Below are the code and all the weights of a small trained network. Each question names an input and a class and asks about switching units off, where a switched-off unit gives its printed mean instead of its output.

import numpy as np


def w(rows, s, z=0):
    codes = np.array(rows[::2]) - 128.0
    scale = np.full(codes.shape[1], s)
    scale[-1] = z or s
    return codes * scale


def f(y):
    return np.maximum(y, 0)


def log_softmax(a):
    a = a - a.max(-1, keepdims=True)
    return a - np.log(np.exp(a).sum(-1, keepdims=True))


def net(x, mask):
    res = np.array(x, float).reshape(1, 7) / 4 @ E
    y = f(res @ A[0][:, :-1].T + A[0][:, -1])
    res = res + np.where(mask, y, B[0][:, -1]) @ B[0][:, :-1]
    return log_softmax(res[-1] @ U[:, :-1].T + U[:, -1])


A, B = {}, {}
E = w([
[148,136,124,118,77,98,116,155],'x0',
[141,109,157,151,134,144,157,121],'x1',
[128,100,145,95,119,143,51,89],'x2',
[17,211,228,155,101,102,111,84],'x3',
[116,106,139,138,138,146,143,123],'x4',
[158,134,127,141,83,75,166,157],'x5',
[125,98,143,226,215,81,4,186],'x6',
],0.012)
A[0] = w([
[69,143,189,157,154,83,108,151,114],'N1',
[189,84,119,165,166,174,127,196,170],'N2',
[184,39,55,185,189,112,85,174,144],'N3',
[115,156,111,135,39,131,119,70,187],'N4',
[82,170,254,168,113,92,109,101,164],'N5',
[158,17,62,193,153,108,79,168,149],'N6',
[222,93,64,122,153,160,132,135,253],'N7',
[85,160,152,129,34,142,186,38,195],'N8',
[137,111,164,199,186,97,53,212,158],'N9',
[140,105,77,69,99,205,183,137,175],'N10',
[150,77,43,180,138,133,162,114,161],'N11',
[178,125,74,50,160,153,179,138,217],'N12',
[158,61,60,122,108,165,143,140,188],'N13',
[126,169,135,146,180,142,116,132,123],'N14',
[65,128,143,104,113,181,156,119,163],'N15',
[190,108,50,83,140,99,130,119,190],'N16',
[112,216,113,45,116,117,119,40,218],'N17',
[155,110,70,52,137,149,140,138,218],'N18',
],0.0087,0.0053)
B[0] = w([
[114,91,104,201,199,60,85,191,207],'N1',
[204,136,90,124,135,142,142,106,192],'N2',
[189,208,45,113,56,135,100,97,231],'N3',
[58,157,151,124,117,117,170,138,186],'N4',
[74,160,137,196,144,95,87,176,250],'N5',
[154,176,64,160,113,168,117,105,224],'N6',
[229,73,125,47,5,167,101,2,215],'N7',
[63,149,163,147,110,174,197,150,226],'N8',
[176,206,36,190,136,120,17,171,255],'N9',
[124,65,190,64,95,88,130,131,197],'N10',
[181,104,93,91,130,124,112,115,178],'N11',
[169,62,186,55,43,109,80,79,201],'N12',
[218,97,131,64,120,129,120,107,190],'N13',
[140,130,137,107,112,82,99,136,159],'N14',
[92,171,144,59,128,111,173,99,175],'N15',
[166,128,154,104,107,144,102,83,194],'N16',
[104,147,180,128,126,168,172,154,213],'N17',
[175,76,181,71,62,122,137,73,191],'N18',
],0.0085,0.015)
U = w([
[161,24,190,72,75,146,123,80,201],'0',
[176,165,2,131,87,180,72,85,3],'1',
[10,203,182,135,93,174,207,119,246],'2',
[97,143,120,187,221,39,20,215,80],'3',
],0.009,0.0016)

Each question gives the input, the list of numbers given to net, and the class t.
The units are the neurons (one row each of A and B). Each row of codes is followed by its name. A weight is (code - 128) times the scale printed after its matrix; where a second scale follows, it is the last column's (A, B and U).
mask holds one flag per neuron, in row order. A switched-off neuron (its flag False) gives its mean, the last column of its row in B, instead of its output. The means were averaged over made-up inputs and are rounded, as every weight is.
A unit's drop is (log p(t) with every unit on - log p(t) with that unit switched off) / (log p(t) with every unit on - log p(t) with every unit switched off).
The circuit of an input: a set's keep is (log p(t) with only the set's units on - log p(t) with every unit switched off) / (log p(t) with every unit on - log p(t) with every unit switched off). Starting from the 12 units with the biggest drops (on a tie, the unit counted first), units are removed one at a time, each time the one whose removal leaves the highest keep (on an exact tie, the one counted first), for as long as the keep stays at least 0.8.
circuit, biggest first: the units of the circuit, biggest drop first
k most important neurons: the k neurons with the biggest drops, biggest first
drop of u: that unit's drop, to one decimal
input [4,-2,-6,0,-7,8,-1], class 0: circuit, biggest first	[N9]
input [-8,-6,-8,0,-6,5,0], class 0: 3 most important neurons	[N9 N3 N6]
input [-1,-6,7,8,0,-1,1], class 3: 2 most important neurons	[N1 N5]
input [-1,-5,1,-7,-4,2,0], class 0: 3 most important neurons	[N9 N12 N18]
input [-5,-8,0,1,3,3,6], class 3: 2 most important neurons	[N7 N1]
input [-8,7,3,0,-2,4,-6], class 0: 3 most important neurons	[N12 N10 N5]
input [6,5,-1,1,8,-6,0], class 2: drop of N9	0.3
input [6,7,2,3,4,-2,0], class 2: drop of N9	0.3
input [-8,1,-7,2,4,8,3], class 3: drop of N13	0.0
input [-5,7,5,1,-7,0,-6], class 2: drop of N8	0.1
